Below is a small trained network, with its code and all its weights. Each question gives an input and a target symbol and asks what happens when units are switched off, that is, made to give their printed mean instead of their output.

import numpy as np


def w(rows, s, z=0):
    codes = np.array(rows[::2]) - 128.0
    scale = np.full(codes.shape[1], s)
    scale[-1] = z or s
    return codes * scale


def norm(h):
    return h / np.sqrt((h * h).mean(-1, keepdims=True) + 1e-5)


def f(y):
    return np.maximum(y, 0)


def softmax(a):
    e = np.exp(a - a.max(-1, keepdims=True))
    return e / e.sum(-1, keepdims=True)


def log_softmax(a):
    a = a - a.max(-1, keepdims=True)
    return a - np.log(np.exp(a).sum(-1, keepdims=True))


def net(x, mask):
    ids = ['αβγεθξπσφψ'.index(c) for c in x.split()]
    T = len(ids)
    res = E[ids] + P[:T]
    u = 0
    for l in range(3):
        q, k, v = (norm(res) @ M[l].T for M in (Q, K, V))
        z = softmax(np.where(np.tri(T) > 0, q @ k.T / 2**0.5, -1e9)) @ v
        res = res + np.where(mask[u], z, O[l][:, -1]) @ O[l][:, :-1]
        u += 1
        y = f(norm(res) @ A[l][:, :-1].T + A[l][:, -1])
        res = res + np.where(mask[u : u + 8], y, B[l][:, -1]) @ B[l][:, :-1]
        u += 8
    return log_softmax(norm(res)[-1] @ U[:, :-1].T + U[:, -1])


Q, K, V, O, A, B = {}, {}, {}, {}, {}, {}
E = w([
[173,184,6],'α',
[135,161,138],'β',
[151,109,47],'γ',
[127,146,142],'ε',
[148,101,114],'θ',
[111,115,154],'ξ',
[151,153,143],'π',
[155,158,148],'σ',
[87,95,139],'φ',
[180,168,141],'ψ',
],0.018)
P = w([
[232,84,112],'0',
[61,221,222],'1',
[233,69,105],'2',
[78,221,241],'3',
[234,69,104],'4',
[2,142,68],'5',
[234,51,106],'6',
[2,124,65],'7',
],0.0058)
Q[0] = w([
[106,253,244],'L0H1',
[205,82,157],'L0H1',
],0.0056)
K[0] = w([
[133,226,225],'L0H1',
[142,182,3],'L0H1',
],0.0054)
V[0] = w([
[251,64,194],'L0H1',
[202,188,65],'L0H1',
],0.0025)
O[0] = w([
[136,1,133,252],'L0H1',
[217,173,158,173],'L0H1',
],0.0065,0.0017)
A[0] = w([
[106,172,92,233],'L0N1',
[127,97,22,63],'L0N2',
[109,154,255,51],'L0N3',
[118,188,143,46],'L0N4',
[96,191,243,5],'L0N5',
[174,150,115,126],'L0N6',
[126,111,160,52],'L0N7',
[41,114,66,74],'L0N8',
],0.0089,0.002)
B[0] = w([
[46,124,119,222],'L0N1',
[84,137,51,193],'L0N2',
[50,117,2,243],'L0N3',
[54,87,143,191],'L0N4',
[50,160,75,254],'L0N5',
[147,80,158,236],'L0N6',
[101,126,91,148],'L0N7',
[120,220,158,213],'L0N8',
],0.0062,0.0027)
Q[1] = w([
[254,54,206],'L1H1',
[177,139,46],'L1H1',
],0.0061)
K[1] = w([
[196,58,144],'L1H1',
[84,102,2],'L1H1',
],0.007)
V[1] = w([
[146,156,43],'L1H1',
[100,107,255],'L1H1',
],0.004)
O[1] = w([
[98,57,157,210],'L1H1',
[203,252,146,2],'L1H1',
],0.004,0.00069)
A[1] = w([
[208,151,31,105],'L1N1',
[154,96,82,58],'L1N2',
[89,115,253,38],'L1N3',
[87,142,152,2],'L1N4',
[161,182,9,129],'L1N5',
[101,126,219,51],'L1N6',
[144,77,87,66],'L1N7',
[166,74,24,51],'L1N8',
],0.0052,0.0038)
B[1] = w([
[253,132,212,245],'L1N1',
[101,28,149,139],'L1N2',
[159,162,121,130],'L1N3',
[167,244,146,128],'L1N4',
[159,133,215,250],'L1N5',
[133,175,140,129],'L1N6',
[135,28,177,158],'L1N7',
[146,43,208,185],'L1N8',
],0.0032,0.0015)
Q[2] = w([
[194,1,172],'L2H1',
[233,9,126],'L2H1',
],0.012)
K[2] = w([
[151,122,9],'L2H1',
[191,128,10],'L2H1',
],0.013)
V[2] = w([
[138,91,2],'L2H1',
[177,162,63],'L2H1',
],0.0087)
O[2] = w([
[132,97,2,252],'L2H1',
[134,177,61,132],'L2H1',
],0.0084,0.0016)
A[2] = w([
[56,146,105,184],'L2N1',
[138,65,214,114],'L2N2',
[183,178,101,153],'L2N3',
[72,119,49,254],'L2N4',
[114,223,102,221],'L2N5',
[104,139,250,107],'L2N6',
[51,76,207,117],'L2N7',
[166,62,71,117],'L2N8',
],0.011,0.0072)
B[2] = w([
[71,189,83,211],'L2N1',
[56,205,118,159],'L2N2',
[39,126,138,165],'L2N3',
[175,224,199,254],'L2N4',
[2,159,23,207],'L2N5',
[99,3,82,163],'L2N6',
[152,177,42,181],'L2N7',
[138,35,147,176],'L2N8',
],0.0083,0.01)
U = w([
[163,106,198,197],'α',
[112,244,114,82],'β',
[242,215,167,78],'γ',
[162,135,23,87],'ε',
[140,129,204,140],'θ',
[204,72,58,126],'ξ',
[55,2,80,34],'π',
[186,24,135,253],'σ',
[85,45,208,140],'φ',
[69,144,148,175],'ψ',
],0.016,0.0054)

Each question gives the input, a string of symbols that net reads in full, and the target symbol t.
The units are the heads (2 rows each of Q, K, V and O) and the neurons (one row each of A and B). Each row of codes is followed by its name. A weight is (code - 128) times the scale printed after its matrix; where a second scale follows, it is the last column's (O, A, B and U).
mask holds one flag per unit, layer by layer, with each layer's heads first. A switched-off unit (its flag False) gives its mean, the last column of its rows in O or B, instead of its output. The means were averaged over made-up inputs and are rounded, as every weight is.
A unit's drop is (log p(t) with every unit on - log p(t) with that unit switched off) / (log p(t) with every unit on - log p(t) with every unit switched off).
The circuit of an input: a set's keep is (log p(t) with only the set's units on - log p(t) with every unit switched off) / (log p(t) with every unit on - log p(t) with every unit switched off). Starting from the 12 units with the biggest drops (on a tie, the unit counted first), units are removed one at a time, each time the one whose removal leaves the highest keep (on an exact tie, the one counted first), for as long as the keep stays at least 0.8.
units of the circuit, in order: the units of the circuit, biggest drop first
most important unit: the unit with the biggest drop
top k neurons: the k neurons with the biggest drops, biggest first
k most important neurons of layer l: the k neurons of layer l with the biggest drops, biggest first
input α ε π β ξ, target ε: units of the circuit, in order => [L2H1]
input β ε ξ ψ θ α θ, target σ: units of the circuit, in order => [L2N8 L2N5]
input ψ π ε ε θ φ, target β: units of the circuit, in order => [L2N7 L2N4]
input ε ξ β, target ψ: top 4 neurons => [L2N3 L0N3 L2N4 L2N2]
input φ ε θ ψ ψ ψ σ ψ, target π: units of the circuit, in order => [L2H1 L2N6]
input φ γ φ, target ξ: top 2 neurons => [L2N8 L0N5]
input ξ ξ π, target α: top 3 neurons => [L2N5 L2N1 L2N7]
input ψ α φ, target ε: units of the circuit, in order => [L2H1 L2N4 L2N8 L2N5]
input β ψ ψ ψ π, target α: 4 most important neurons of layer 0 => [L0N8 L0N3 L0N5 L0N6]
input φ ξ ψ φ ψ, target γ: 3 most important neurons of layer 2 => [L2N6 L2N1 L2N5]
input ψ ξ ξ, target π: 2 most important neurons of layer 2 => [L2N4 L2N2]
input ξ θ ξ ξ ε π ψ, target σ: 2 most important neurons of layer 0 => [L0N8 L0N6]
input β ψ θ ψ ψ σ ε, target σ: top 2 neurons => [L2N5 L2N4]
input φ α π, target ε: most important unit => L2H1
input σ θ ε ψ φ ε φ, target σ: top 3 neurons => [L2N8 L0N3 L2N5]
input ξ ε ψ, target γ: top 4 neurons => [L0N3 L2N1 L2N5 L2N6]
input φ ψ β, target ψ: top 3 neurons => [L0N3 L2N3 L2N4]
input ψ σ π ψ ψ ψ ε, target φ: top 2 neurons => [L2N4 L2N7]
input θ ψ α ξ σ, target ε: top 2 neurons => [L2N3 L2N6]
input φ ψ φ φ ξ, target π: 3 most important neurons of layer 2 => [L2N4 L2N8 L2N2]
